[ 245 -600 -334 -100   73   72 -404   91 -148 -111 -202  -10  166 -345
  474   35   23  330  149  -38  323   36 -226 -109  -45   29 -211 -345
  304 -128 -265  -93  343 -118] -> gokog
[ -39  481   38  134 -354  465  527 -165 -187  294  -60   66  188  387
  312  242 -233 -635   -4 -286   54 -237  162  517  -36  291 -415  195
  203   93  298   72  152   20] -> malig
[ -31  207   37 -137  261   40  216   81  209  343  -22 -420  187  129
  416  354 -524  -28  -50  186   39 -223  173  127   47  -64   97  181
    0   35 -112  219   92 -117] -> Lut
[ 315 -443 -714   -5  -75   95  447  237 -142  101  -15 -152 -157  213
  522 -178 -141  271  269  202  535  -74   41  143  -95   60 -432 -274
  149  146 -111  -93  155 -293] -> Vad
[ 367   93 -467  -90 -228 -124  206  194  107  375 -457 -102  182  -56
  521  272 -171 -187 -326  -53  447 -153   48   71 -402   74 -111   60
   39  101   20  -69 -323  152] -> Sivo
[ 108   -1 -204   32 -162 -131 -180  274  120  106 -190 -193  257 -227
 -302   99 -134 -232 -338 -184  291  -54  323  310  -47 -437  298 -247
 -241  -38  197   31  240   93] -> gozik
[-265  151  -48  -38 -244  612 -359   18 -523 -138   83   42 -489   24
   98  124  -96 -170  472    3 -278   56   18  130 -194  367 -163 -308
  -36 -210  -22 -234  -36    2] -> vavun
[ 324 -284   -4  123  -83  264 -278   91 -392  -45  315   65  -87  198
  174  -88   67  299  223   41  120   14  267   48 -261  141   51 -234
  -61   13  -22 -135 -412 -167] -> Suri
[-118  158  226  193  165  166 -381 -225  112  109 -216 -309   73   28
  122  102 -261 -288   73   50 -371 -164  154  176 -126   50  436  -43
 -340  -67   96   55  -89 -240] -> gokog
[-218  153  -96  -66 -192  -26 -390  261  179  -19 -192  207   33   76
  119   -9 -259 -448  439   96 -190  -56    6   98 -492   51  -84 -402
 -138  115 -260  147  248  -68] -> Vad
[ 151 -111 -159 -217  557  -48  -83   72  612  185 -230 -117  267 -283
  564  206 -237  253   -4  344  314  -13 -128   43 -442 -260   43  159
  342  -38  -78  343 -262  360] -> Mup
[  65 -279 -137  351  188  447  478   23  195   23  157  207 -180   11
  273  474  294  383 -141  407   22  174  329  166  353 -563  -68 -387
  201 -397  340 -138 -451  130] -> Vad
[-152   57   -3  150   22 -302 -332  -53  -86  -65  -76   56 -255 -362
  264  -67  -11  265  -97  386 -280  231   45 -159 -218 -318  438  201
   69 -296 -145  107  -86   92] -> gokog
[ 154   61  362 -111   60  215 -676 -194  138  -14 -239  -18    2  325
 -240 -308 -133   71   86 -398   35  -41   68  -73 -354  475  228  385
  -23  266  -35  -23  -33 -172] -> Vad
[ 151   17  133   -9    7  116   25  199   71 -171  -59 -218 -268  141
 -423   76 -256 -302 -143  -90  333    7  195  217 -201  198  300  -50
 -320   18  188  -61 -102  -41] -> Suri
[ -23  249   43   -7  -41 -232  194  -22  372  230 -131  -47  524  372
 -162  132  -25 -246 -171 -356  286 -113   -9  -98   50  360   43  199
  261  388   68 -196  199  325] -> gozik
[   2   72  -81 -102   60  270  484  266  460 -140  268 -153 -363  210
 -413  102   34  291  161  208  219  134   44 -254  232 -101  -38 -134
 -152  184   46  138 -402  -70] -> gozik
[-146  -48  -65  -71 -227  -23 -142  104   91   -4  226 -352  -14 -183
   23  257  260 -196 -164   42 -306 -127  398   23  251 -335  236  -47
  -21   -8  293  -78  295  -86] -> sim
[ 141  -73  -19 -233  484  454  274  -78   11   -2   96 -288   72  -84
  122 -149  -97  168  268  -61  462  -23 -561  -49 -206  377  -70  -62
  236 -131  199 -131 -185  -60] -> kolut
[ -31  440  316 -476  176  -24  -46  -22  102  211   -6   14  217  -88
  407  194 -453  -50 -197  103  243  -60   21  -12   94  237  285    2
 -168   23  135   78 -248  666] -> malig
[-120 -201  355 -136  261 -290  -46 -138    1  -20   67 -178  -30   64
 -324 -465  -33   64  -24 -147  -72   24 -221 -109  -41  378  109  208
  -27  102    6  -98  223  -49] -> Lut
[ 145   25  193  -69  293  111   11   -3  296  159   43  -71  157 -116
  402  489 -319  409 -132  244  -31  192  137   -5 -353 -135  408  226
  131 -127 -466  114 -268  298] -> malig
[-171  409 -374 -212 -473  147 -491  -12 -277 -147  218   59   37 -257
 -337 -346 -125 -344  360 -206  164   30  165  276 -146  151 -103   98
  -56  222   98  213  132  332] -> gozik
[ 159  147 -422   67 -302  109  154  126 -212  -30   63  150 -598  -34
  118   42  -91  248   33   25  200  301   13   19 -324  -62   24 -183
 -139  -69    0  -76 -162 -215] -> gokog
[-231 -354  -24  123 -335 -513  -24  -84 -236 -201  196   34 -163  -82
 -352 -460  327  196   67  143 -419   84  135 -172    0  -95   73  320
   94  191 -245  -72  151   -7] -> sim
[  17 -557  176 -189   -9 -123 -172  -90   52 -290  436   38  -96 -155
 -139 -136  384  236  234   69 -378  -37  -29 -164  271  -89 -226  256
  -24  286 -432  156  327 -363] -> Mup
[ -12  224  411  145  168  -60 -372  -82 -145   87  -40  168 -286  435
  -68  189 -174 -118   20  -32 -255  123   25 -172  629  297   33  229
  -80  161 -647 -340  275  -60] -> Lut
[ -95  623  -83 -149  155  155 -338 -119 -307 -196  -80    4 -228  422
 -265    5 -230  -47  124 -340  102   -1  -52  151  133  374 -103  110
 -106  -93  280   69   92  -34] -> sim
[ -41  -51  203  -55  -19  317  360 -125 -281 -120  203 -395 -707  242
 -406 -263 -227  -84  190 -164  248   80 -102   76  372  562   27 -123
 -266  307   49 -382   60  -93] -> sim
[  26  531 -186 -272 -258  109 -193  174  179 -127 -141  -74  -74   70
 -239  109 -111  235   29 -401  -29 -172  -68 -130 -247    4 -128  406
  124   72  -43  333 -142  -56] -> pobal
[  21 -133  287 -256  231  -24 -350   43   50 -114  219 -336  -33  181
 -576   62  148  159  183  -97   62  293  158 -155 -450  345  307  -39
   22  310   93 -150   81 -112] -> sim
[-360 -738  225  -19  555  -84 -188   37  -12 -176  128   -8  309  -71
  -17  217    5 -208  107  354 -399 -127  -20  194    7 -203  138  -66
  109 -310  132  -25  324 -123] -> Suri
[  51   47  179 -306  -43 -219 -185 -115 -287 -197  174   -1  -56 -241
 -464 -368  280   39 -130 -160  -56  136  -41  -46   15  230  151   92
 -296  169  294  -97  149  -62] -> neki
[  89  217   42 -213   93  380 -114   28  475  105   38 -427  267  -85
  -85   21 -151 -122   37 -138   82 -211  141   59 -157  103   86   99
  -57   59  239  218 -304   14] -> Lut
[ 178  332 -475  -48 -388 -357  376  189 -139  124  184  112  130 -116
 -404 -255  154 -330  203   -5  512  205 -132  -69 -424   64 -163  180
  122  450  100  -52 -315  110] -> pobal
[-115  659  116  -99 -372  -21 -104  269   23  312  256  331  294  -31
  135   25 -126 -812  -95  -99 -347 -191  -75  -51   39  -65  -44  386
   77   32 -319  -29 -252  317] -> Sivo
[ 199  544 -456 -234  -19  512  -12   54 -414  -21  111  -83 -180 -313
  346  344   38 -165  317   39  238  108 -214  198 -682  131 -257 -288
  -70 -468  383  101 -528  -14] -> kolut
[ 222   25   76 -233 -393 -386 -199 -249  126   81  144   69  113 -572
  167 -393  435   56    5 -200    1  -49 -314 -477  417    2 -125   96
 -188  507 -266   -4   29  -23] -> Mup
[-226   13  -80  -60 -351 -178  509  -21    8 -156  372 -303  113 -192
 -550 -131  458  -92 -135 -231  179 -123  -22 -202  606  -56   59  -44
  100  213  686 -217  268  -47] -> Suri
[ 128   26  173  157  137   86   87  249 -113  -19  178 -205 -170  450
  -39  -23 -242  311 -290   99 -152 -258  229  -96  228 -148  196  330
  -34 -418  -37  153 -558  -70] -> neki
[ -76 -244 -457   69 -132 -192  153  -77   80  238  180   49  418 -391
  274 -223  161  -72   33  147  -99  162 -106   48   67 -231 -332  103
  412 -122 -405   79  407  200] -> kolut
[ 304  186 -212 -348    0   38   17  250  255  147  244  107   56   48
  305  447  135  249  -90 -270  -65   22  -58 -194  -15  -15 -626  131
  301 -127 -335  201 -184  175] -> Lut
[ -16  119 -541 -155  -75   65  -84  268 -176  214 -160  -25  119   84
 -182 -138 -366 -304  165   63  424  224  185  486 -899  102 -160 -248
   38  -83  199  147  139  140] -> kolut
[ 105  241 -124  366  250  396  646  -65 -230   58  -11 -146   73  -42
  162  169   18  -59  150  264   87   49  -55  341   18 -142  -98 -279
   46 -244  122 -184 -415   -7] -> sim
[-186   71   -5 -285 -247  217 -389 -105   46 -215  283 -407 -172 -245
 -378  -64  176  479   90 -360 -130  -27  270  -69  152   24   83  -53
   17   48  304  199  124   81] -> vavun
[  95   26  246 -227 -103   73  248   -5  -48  -29  203  -72   41 -143
 -359 -314  -62  156   35  184  173   56   51 -158  -21   -9  334  291
 -257  316   32   27 -357  -88] -> malig
[-127 -117 -308  326   -8  356   61  -14 -255 -209  103  142 -168  291
   46  320  114  241   96  233  -60  120  424  392   49 -125 -195 -514
   -3 -513  282  111   16  -61] -> kolut
[-121  -27 -199   24 -653 -201  178  -11  123   60   97  447  120 -300
  -76 -129  241  -80  112 -276  -24   63 -210 -144  -57 -111 -308  167
  409  429 -231  -22  202  150] -> pobal
[ 277  138 -311 -115  -22   71  228  268   63  -73 -108  170 -170  233
 -194 -249 -262  -58    7 -386  435   98 -418   92 -624  508 -209  223
  278  -61 -427 -258  -25  322] -> kolut
[ -60 -434  -39 -151 -406 -801  128  -33  341  -88  177 -163  -12 -358
 -136 -654  467   55 -118  -19  123  -77   43 -351  424  -62  -69   85
   42  599  135  142  652 -113] -> Lut
[ 303  -77 -122  123 -307  -43 -214 -100 -307 -186  -29  -75   26 -140
 -216  138  266  148   96 -240  121 -238  242  124  -78 -150  -62  303
   25  314   72  169 -309 -251] -> Sivo
[-273   18  -65  277   23  141  430 -100 -324  -13  307 -112   50 -188
  -91   71  246   71  -42  193 -656   27   39  132  473 -251  -65  163
  156 -423 -283 -331   33  149] -> vavun
[ -52  181 -207 -198 -223 -408 -138  120   66   83  -51   29  171 -458
 -111 -768   33 -225  238  -27  300  224 -216  -24 -500   19 -175   24
  213  306  -46  317  422  105] -> vavun
[  18  -47   58    4 -120   87 -483 -117  -74  -52  -62  101 -130  161
  234  423  113  147  237 -215 -493  -79  -37 -203 -368  196  -65  313
  215  -21 -437 -137  -87 -151] -> Vad
[  86   42 -253  159   13  -76  632  372   30  239 -409   36 -134  365
  264  188 -164 -277 -119  297   13  -39   51  173  -86 -126 -463 -117
  117  -85 -222  -86  -76   66] -> sim
[-178  -12   70  -15    0 -264 -486  -24  252 -249 -170  138 -251 -117
 -523 -389 -206  -65  -22  -52   45  249   39   88 -535   56  670  -81
 -410   33  108  -27  169   -8] -> Vad
[-101 -182  268 -147  231 -131 -326   75  -78 -275  -46   25 -253  227
  116   40   36  331  195   88  101 -272  -27 -204  347   22  -99 -223
  -36   30  276  259  -90   38] -> gozik
[ 173 -219  190   -7  -50   -2 -320  -44   91 -114  253   67 -133   58
  257  177   87   30  260 -147  -73  -15   -6  -53 -386   97  -50   21
   84   71 -122  300 -106 -127] -> malig
[-460  -93  142  113  238 -126  229 -125  101   47  267 -279  -73  -62
 -301  -84    1   32  -65   96 -132  145  -64   12  325 -288  346  193
  317 -112  308  -46  416  105] -> malig
[  71   96  308 -159  105  -42 -272   34  208 -306   -1 -108   -1    4
 -337 -338  -85   34  125 -163  178  -92 -171 -157  -70  279  272   48
 -147  112   -3  137 -153  160] -> malig
[ 101  193   22  299   63   53   44  124  112  -18    4   -9   48  541
  -67  -53   15  -97  168   71 -280 -287   55 -116  217   23  -63  341
  102  152 -236   18 -241 -274] -> neki
[-125 -671  210 -154   -7 -152 -172  321  481   16   15 -374 -391  237
 -445 -404 -217  -86 -112   76  186  -50  244 -180  -39   32  513  -42
 -135  305  149 -193  265 -129] -> Vad
[-133 -563  427 -256   37 -225 -240   98  418 -245  305 -404 -354   39
 -101 -709    8  309  165 -102  -60 -262    0 -207 -158  284  264 -132
  -55  348  200  212  100   35] -> Suri
[ -74 -315   34  -97   53  -89  -89  241   32  -51   26 -221  -29   77
  -67 -467  -89  -62 -157  192 -241  104    2  -42 -130  257  200  142
  -69 -130 -426 -216  472 -108] -> pobal
[-281  304  293  144   63 -450  -45  179  -42 -205   38  113  -68  139
 -720 -189  118 -471   22  -66 -374   53 -209  -65 -346  165  407  106
 -144  -18  -32 -402  144  -20] -> Lut
[  46 -111   27  -16  -88 -289 -196   36  179  184  -12  202  427 -367
  407 -585    3 -403  297  309  174 -261  -60   42 -146 -274  -55 -114
   58  283  224  398 -355  348] -> malig
[-351 -135  192 -115 -264 -450 -348   37  285   30  -12 -117  -22 -257
 -218 -781 -180 -433   96  -66  -49  -15 -299 -297  102  129  104  262
   48  351 -351  277  516  -36] -> Sivo
[ -54   18   55  209  453 -415   98  -42   -5 -126 -274  154  246   38
  270  433  -61  691 -109  -43 -267 -188 -260   39  172 -411   86  -58
  154 -256 -308   97  185  -82] -> pobal
[ 130  234  -20  -58 -498  230  410  131 -131   47  193  -73  -90    4
 -283 -137 -143  -10 -220 -209  411  -65   97  -68  414  174   70  266
   67  230  -60 -289 -234  297] -> pobal
[-308   14 -103  216 -574 -110  443  109   31   91  -12   93  -12  338
 -222  -43 -286 -386 -380 -165    3  -51  418  390  -54  227   -5  168
  141   69  -63  -95  290  402] -> Sivo
[ 245   86  103 -199  306  -26 -494  219  -38  -37 -183  -53  126 -362
  242  -40 -155  484 -199    6  181   77  -45  -56   83  -99  446 -605
 -236 -209 -154 -261   -4  327] -> gokog
[ 304  368 -180   82 -389 -190  -53  248  -76  225  -75  -60  -64  324
 -113   54   35  194 -314 -240  282   69  415  -42   88 -116 -150  191
  177  163  -52  122   -7   65] -> pobal
[ -78 -771   34  -31   40  154   -9   -4  438 -309  525 -475 -398 -274
 -147 -263  359  175  376  301  -36   27   12 -282 -206  -47  283 -262
  -89  172  480  242 -214 -494] -> neki
[  50  614 -174 -356 -107  328   92    2   89   48 -175 -163 -120  124
  -10   -1  -89  -43   42 -353  289  -17   11  204    4  373 -397 -183
 -140  218  339  176  181  140] -> gozik
[ 347   75 -413 -176   38  139 -110  341 -137 -132  -16  187 -322  340
  129  291   54 -254  161   84  244  436  -57   14 -347  471 -592 -395
 -124 -295 -303   -4   -8   47] -> malig
[  63 -515  417 -243   59  124 -649   -5  351 -275  -35 -215  270 -205
 -383   34   78  502  278 -204  197 -122   96 -347   90  -91  159 -320
  -26  255   -3  322  -17 -229] -> Vad
[-320 -128  145   52 -242 -309  459  101   -1  112  -37 -300 -362  135
 -246 -352 -187 -470 -289  278 -350 -166  383  245  -68   41   35  645
   28   12    4   58   35  323] -> vavun
[ -36  -86  -39  -27  -46   10  227  158  227  221  -74 -277  -43 -111
  444   99 -394  -33  -92  303  -51 -130   87  -13   53  -31   81  -32
   15  -10 -305   81 -137  268] -> neki
[  41  -46  -24 -165 -190 -227 -170   63  106  163  159 -440  249 -126
  -68 -193 -159 -357   28  108  110 -149  360   72 -241  107  266  480
  130  477   18  169  135   98] -> neki
[ -97 -333 -480 -276 -631   35   11  123 -125  -71  460 -371  -68 -426
 -215 -388  191 -113   42 -147  183  112  133  -79 -122   85  -43 -210
   15   29  257  -86  178   66] -> sim
[-327 -570  507  100   54 -271 -127  -27   -3   93  215   15   57  107
   40 -446   58 -115  210  147 -295 -156  -46 -200  241  117  180  160
  343  352 -234 -266  428   17] -> vavun
